Here is a tiny trained network, its code and every weight. The questions are about switching its units off for an input and a target symbol, where a switched-off unit gives its printed mean instead of its output.

import numpy as np


def w(rows, s, z=0):
    codes = np.array(rows[::2]) - 128.0
    scale = np.full(codes.shape[1], s)
    scale[-1] = z or s
    return codes * scale


def f(y):
    return y / 2 * (1 + np.tanh(0.7978845608 * (y + 0.044715 * y**3)))


def softmax(a):
    e = np.exp(a - a.max(-1, keepdims=True))
    return e / e.sum(-1, keepdims=True)


def log_softmax(a):
    a = a - a.max(-1, keepdims=True)
    return a - np.log(np.exp(a).sum(-1, keepdims=True))


def net(x, mask):
    ids = ['ΠΨβγεμσ'.index(c) for c in x.split()]
    T = len(ids)
    res = E[ids] + P[:T]
    r = res
    for j in range(2):
        rows = slice(2 * j, 2 * j + 2)
        q, k, v = (r @ M[0][rows].T for M in (Q, K, V))
        z = softmax(np.where(np.tri(T) > 0, q @ k.T / 2**0.5, -1e9)) @ v
        o = O[0][rows]
        res = res + np.where(mask[j], z, o[:, -1]) @ o[:, :-1]
    y = f(res @ A[0][:, :-1].T + A[0][:, -1])
    res = res + np.where(mask[2:26], y, B[0][:, -1]) @ B[0][:, :-1]
    return log_softmax(res[-1] @ U[:, :-1].T + U[:, -1])


Q, K, V, O, A, B = {}, {}, {}, {}, {}, {}
E = w([
[91,183,151,87,112,155],'Π',
[161,143,145,22,136,124],'Ψ',
[206,213,127,93,86,159],'β',
[178,119,224,111,96,163],'γ',
[154,123,134,163,43,148],'ε',
[95,112,111,164,101,252],'μ',
[180,104,82,200,216,103],'σ',
],0.015)
P = w([
[71,147,96,82,1,155],'0',
[122,206,160,163,173,119],'1',
[137,189,150,155,175,141],'2',
[152,155,122,152,154,135],'3',
[150,129,108,136,145,149],'4',
[140,125,98,126,124,171],'5',
[149,103,101,116,115,200],'6',
[146,88,77,114,112,206],'7',
[137,74,71,98,101,217],'8',
],0.0057)
Q[0] = w([
[217,209,115,108,140,251],'H1',
[139,200,192,121,103,43],'H1',
[109,157,182,66,27,145],'H2',
[162,90,99,101,83,194],'H2',
],0.019)
K[0] = w([
[173,55,97,74,6,214],'H1',
[187,93,100,223,227,124],'H1',
[170,135,48,36,80,226],'H2',
[70,127,148,90,10,123],'H2',
],0.016)
V[0] = w([
[82,217,49,96,73,97],'H1',
[94,101,214,170,16,61],'H1',
[20,192,125,192,135,138],'H2',
[183,113,184,255,71,200],'H2',
],0.014)
O[0] = w([
[100,154,22,130,50,57,253],'H1',
[119,2,126,97,24,127,167],'H1',
[11,118,169,105,71,76,191],'H2',
[144,183,193,222,178,4,161],'H2',
],0.0083,0.0072)
A[0] = w([
[167,112,152,86,183,53,44],'N1',
[67,166,148,83,114,152,248],'N2',
[79,74,132,142,131,93,138],'N3',
[69,141,128,71,165,121,72],'N4',
[85,138,113,149,107,133,21],'N5',
[122,89,129,58,191,63,192],'N6',
[86,72,67,191,163,155,102],'N7',
[195,118,127,153,99,118,201],'N8',
[111,128,111,13,151,74,39],'N9',
[172,124,139,160,81,105,143],'N10',
[67,212,106,85,188,152,62],'N11',
[155,132,100,131,156,163,5],'N12',
[151,217,195,86,217,157,12],'N13',
[93,109,95,92,158,196,91],'N14',
[134,174,100,110,190,105,166],'N15',
[170,114,93,201,190,90,114],'N16',
[134,117,188,174,190,148,49],'N17',
[122,115,85,78,157,60,124],'N18',
[85,135,98,172,158,149,36],'N19',
[128,123,141,140,131,151,156],'N20',
[94,145,181,152,112,110,112],'N21',
[191,206,117,150,95,99,147],'N22',
[55,117,107,227,130,189,104],'N23',
[175,194,201,56,113,143,152],'N24',
],0.011,0.003)
B[0] = w([
[161,150,137,209,139,197,139],'N1',
[137,76,129,51,172,67,244],'N2',
[94,126,153,82,120,152,171],'N3',
[83,98,172,185,86,125,156],'N4',
[123,156,201,146,140,115,166],'N5',
[105,74,65,137,186,196,135],'N6',
[107,156,183,104,193,70,147],'N7',
[132,178,145,124,117,203,149],'N8',
[143,153,123,208,76,193,172],'N9',
[103,165,153,96,149,175,162],'N10',
[39,145,58,161,52,98,187],'N11',
[115,175,168,163,101,149,137],'N12',
[111,214,102,6,213,184,162],'N13',
[104,72,101,200,147,126,192],'N14',
[162,55,113,189,145,107,155],'N15',
[41,117,105,74,138,142,145],'N16',
[166,34,122,65,133,82,139],'N17',
[96,156,66,154,135,101,151],'N18',
[205,110,100,149,141,122,131],'N19',
[112,140,142,127,145,116,128],'N20',
[101,89,136,139,143,210,189],'N21',
[186,128,172,101,106,66,188],'N22',
[137,195,161,192,203,106,169],'N23',
[201,100,124,195,179,43,180],'N24',
],0.014,0.011)
U = w([
[98,93,106,58,164,15,254],'Π',
[159,132,62,180,175,112,70],'Ψ',
[228,203,132,133,133,4,40],'β',
[195,92,190,60,161,145,139],'γ',
[90,189,148,86,98,128,70],'ε',
[142,123,230,205,210,39,101],'μ',
[117,195,154,105,250,82,168],'σ',
],0.0038,0.0035)

Each question gives the input, a string of symbols that net reads in full, and the target symbol t.
The units are the heads (2 rows each of Q, K, V and O) and the neurons (one row each of A and B). Each row of codes is followed by its name. A weight is (code - 128) times the scale printed after its matrix; where a second scale follows, it is the last column's (O, A, B and U).
mask holds one flag per unit, heads first, then neurons. A switched-off unit (its flag False) gives its mean, the last column of its rows in O or B, instead of its output. The means were averaged over made-up inputs and are rounded, as every weight is.
A unit's drop is (log p(t) with every unit on - log p(t) with that unit switched off) / (log p(t) with every unit on - log p(t) with every unit switched off).
The circuit of an input: a set's keep is (log p(t) with only the set's units on - log p(t) with every unit switched off) / (log p(t) with every unit on - log p(t) with every unit switched off). Starting from the 12 units with the biggest drops (on a tie, the unit counted first), units are removed one at a time, each time the one whose removal leaves the highest keep (on an exact tie, the one counted first), for as long as the keep stays at least 0.8.
units of the circuit, in order: the units of the circuit, biggest drop first
most important unit: the unit with the biggest drop
top k neurons: the k neurons with the biggest drops, biggest first
which heads matter: for each layer, one digit per head in row order, 1 if its drop is at least 0.15 and else 0, layers parted by /
input β μ β β Π γ, target β: most important unit -> H2
input μ Π Π Π μ, target μ: units of the circuit, in order -> N23; H2
input μ Π Π Ψ μ Ψ, target μ: top 2 neurons -> N1; N24
input Π Π γ, target γ: which heads matter -> 10
input γ Π γ ε Π β Π, target γ: units of the circuit, in order -> H1; N11
input μ σ Π ε Ψ, target Ψ: top 2 neurons -> N6; N1
input σ Ψ Π μ μ, target σ: which heads matter -> 10
input Ψ μ Π Π σ Ψ ε, target Ψ: which heads matter -> 01
input Ψ Π Π Ψ Π Π, target Ψ: units of the circuit, in order -> H2; N14
input Ψ Ψ β, target Ψ: units of the circuit, in order -> H2; N14
input Ψ μ Π Π Ψ, target Ψ: which heads matter -> 01
input β Π μ Π Π β Π Ψ, target β: which heads matter -> 11
input γ Ψ Π β γ β, target γ: which heads matter -> 10
input γ Π Π ε, target γ: units of the circuit, in order -> H1; N11; N8
input γ μ ε, target γ: which heads matter -> 11
input ε Π γ, target γ: most important unit -> N11
input ε Π Ψ, target ε: which heads matter -> 10
input Ψ Π Π Π μ Π Π Π Π, target Ψ: top 2 neurons -> N14; N22
input Π Π β Π β Π, target β: top 2 neurons -> N22; N21
input ε Π ε Π μ Ψ Π, target ε: which heads matter -> 11
input ε Π Π μ Π ε, target ε: which heads matter -> 10
input Ψ Ψ Π ε Π Π Π γ, target Ψ: which heads matter -> 01
input β Ψ Π Π μ μ Ψ β, target β: top 2 neurons -> N22; N24
input μ Π Ψ Π ε μ σ ε, target ε: top 3 neurons -> N24; N2; N10
